Small tables with named rows and columns. After each table, cells are looked up by row and column.

tar:
,fefaz,neb,pimun,mezigob,pib,mav,lun
ruzoku,-0.4,0.0,-0.2,0.0,0.1,-0.2,-0.4
ful,-0.3,0.1,-0.2,0.0,0.1,-0.2,-0.5
soripi,-0.4,-0.3,-0.2,-0.1,0.0,-0.1,-0.1
boniben,-0.1,0.1,0.2,0.1,0.4,-0.1,-0.4
seru,0.3,0.4,-0.8,0.2,-0.3,0.7,0.4
kodudag,-0.1,0.3,0.1,0.2,0.4,-0.1,-0.5
rarin,-0.4,-0.4,-0.3,-0.2,-0.1,-0.1,-0.1
tozila,-0.1,0.3,0.1,0.2,0.4,-0.1,-0.5
nida,0.4,0.8,0.2,0.2,0.4,0.2,-0.1
mir,-0.2,-0.2,0.5,-0.8,0.8,0.3,-0.1
das,-0.3,-0.2,0.5,-0.5,0.7,-0.2,-0.5
motisef,-0.4,-0.4,-0.7,-0.3,-0.6,0.0,0.0
kinodi,0.1,0.4,0.2,0.2,0.5,0.0,-0.3
nimoma,-0.3,0.1,-0.1,0.0,0.1,-0.1,-0.5

mav of kodudag is -0.1
pimun of seru is -0.8
pimun of kodudag is 0.1
fefaz of motisef is -0.4
fefaz of soripi is -0.4
pib of kinodi is 0.5
mezigob of nida is 0.2

zuduno =
|  | lebal | tabalu | ker | tedes | buzulup | zit |
|---|---|---|---|---|---|---|
| tuf | 18.179 | 24.411 | 67.979 | 47.467 | 20.831 | 22.766 |
| kekos | -3.550 | 25.486 | 19.946 | 2.172 | -23.080 | 11.908 |
| radipu | 37.638 | 9.393 | 14.814 | 7.860 | 32.488 | 22.241 |
| gem | 38.519 | 69.496 | 16.940 | -21.228 | -12.633 | -27.764 |
| ridov | -13.415 | 25.495 | 3.074 | 29.447 | 8.972 | 10.390 |
| ravemag | 25.977 | -42.147 | -5.850 | -0.623 | 55.984 | -0.402 |
| figoso | 20.205 | 14.809 | 11.249 | -82.556 | 25.550 | 17.021 |
| refu | -49.426 | 39.594 | -1.649 | -14.842 | -8.645 | 3.045 |
| digot | 34.710 | 62.216 | 27.232 | 81.719 | -6.303 | -17.256 |

digot, ker -> 27.232
radipu, lebal -> 37.638
ravemag, lebal -> 25.977
digot, zit -> -17.256
radipu, ker -> 14.814
ravemag, ker -> -5.850
ridov, ker -> 3.074
figoso, tabalu -> 14.809
figoso, tedes -> -82.556
ridov, zit -> 10.390
tuf, tedes -> 47.467
ridov, tedes -> 29.447
radipu, tedes -> 7.860
Which row has the largest ker? tuf

kiz
columns: limak, nop, mikefa, zis, suko, kep, padesik
sog: [131, 121, 116, 107, 111, 110, 83]
kiro: [160, 116, 135, 115, 108, 85, 94]
libavap: [101, 201, 120, 192, 93, 63, 93]
gub: [139, 142, 160, 138, 94, 78, 110]
pid: [108, 175, 121, 180, 105, 67, 98]
kalet: [104, 82, 96, 89, 132, 135, 90]
zigik: [81, 86, 84, 78, 122, 150, 96]

suko of kiro: 108
nop of pid: 175
nop of libavap: 201
suko of sog: 111
mikefa of libavap: 120
zis of sog: 107
zis of zigik: 78
padesik of libavap: 93
zis of libavap: 192
kep of sog: 110
zis of kiro: 115
mikefa of kalet: 96

vov
fields: ber, bur, gor
ruv: [87, 191, 196]
fumazup: [104, 21, 136]
bufiliv: [188, 176, 193]
regobo: [80, 41, 78]
masal: [59, 61, 54]
vuv: [95, 217, 62]

bur of ruv: 191
ber of fumazup: 104
bur of vuv: 217
gor of masal: 54
gor of vuv: 62
ber of ruv: 87
gor of fumazup: 136
bur of fumazup: 21
bur of regobo: 41
bur of masal: 61
gor of regobo: 78
bur of bufiliv: 176
gor of bufiliv: 193
ber of bufiliv: 188
ber of masal: 59
ber of vuv: 95

gok =
         tubugup  koz  reb  venuloz  kugo  dad
puzofuf      319  237  893      858   858  602
legak        489  473  785      861   855  606
lile         375  320  823      988   973  483
manedi       449  419  793      914   900  557
golaz        410  380  808      947   930  527
pum          839  859  687      733   734  727
mafepu       287  238  855      959   945  511
pogeler      546  538  763      843   836  623
zovuge       511  471  791      903   892  565
tik          742  732  735      716   713  746
vof          850  870  705      602   610  850

legak, koz -> 473
golaz, kugo -> 930
pogeler, venuloz -> 843
pogeler, tubugup -> 546
manedi, reb -> 793
manedi, venuloz -> 914
pum, kugo -> 734
puzofuf, dad -> 602
pum, reb -> 687

Table zor
fields: ped, popafas, duvog, tefefip, nadu, nub, viv, pel, fegamur, fizok
fini: [36, 56, 55, 46, 33, 75, 45, 52, 46, 76]
tumur: [48, 41, 57, 65, 51, 57, 55, 49, 50, 46]
tuzen: [28, 42, 59, 67, 64, 47, 46, 55, 25, 62]
vimum: [68, 53, 59, 72, 42, 54, 56, 56, 59, 32]

What is the tefefip of vimum in zor?
72
What is the nub of tumur in zor?
57
What is the nub of fini in zor?
75
What is the duvog of fini in zor?
55
What is the tefefip of tumur in zor?
65
What is the pel of tuzen in zor?
55
Which row has the largest fizok? fini

keva:
	sanivo	pavobod
rapanik	233	179
suf	215	207
kulad	220	211
taz	168	163
dak	16	19
mam	240	184
tapem	204	197

pavobod of taz is 163
pavobod of tapem is 197
sanivo of mam is 240
pavobod of kulad is 211
sanivo of kulad is 220
sanivo of tapem is 204
pavobod of dak is 19
pavobod of rapanik is 179
sanivo of suf is 215
sanivo of dak is 16
sanivo of taz is 168
sanivo of rapanik is 233
pavobod of suf is 207
pavobod of mam is 184
Row with the largest pavobod: kulad

Table dod
         rokodof   soken    rodu     zef     mag     tis
pog        3.116  -6.389  -1.379  -1.659  -4.180   6.073
geforaf    3.650  -3.791  -2.475  -4.211  -4.552   5.402
buzol     -4.787  -3.863  -3.471  -0.043   1.184  -6.334
lovogo    -0.874  -0.266  -2.714  -3.691  -2.077  -3.370
rap       -1.693   1.090   0.668  -0.425  -0.859  -1.539
gev       -0.220  -3.333  -0.641  -0.170  -1.951   1.491
sidop     -0.056  -4.455   0.151   1.251  -1.386   2.377
tolaliz   -3.855  -1.007   1.326   2.332   1.411  -3.423
vesafu    -5.406  -2.693  -1.510   1.591   1.706  -6.280
dusibi    -0.227  -1.141  -4.669  -5.797  -3.279  -4.260
ped       -9.121  -1.256   1.091   5.970   4.711  -9.188
buk       -2.486   2.620   0.357  -1.046  -0.723  -4.052

mag of lovogo = -2.077
soken of dusibi = -1.141
rodu of rap = 0.668
zef of rap = -0.425
soken of geforaf = -3.791
zef of tolaliz = 2.332
Which row has the largest soken? buk

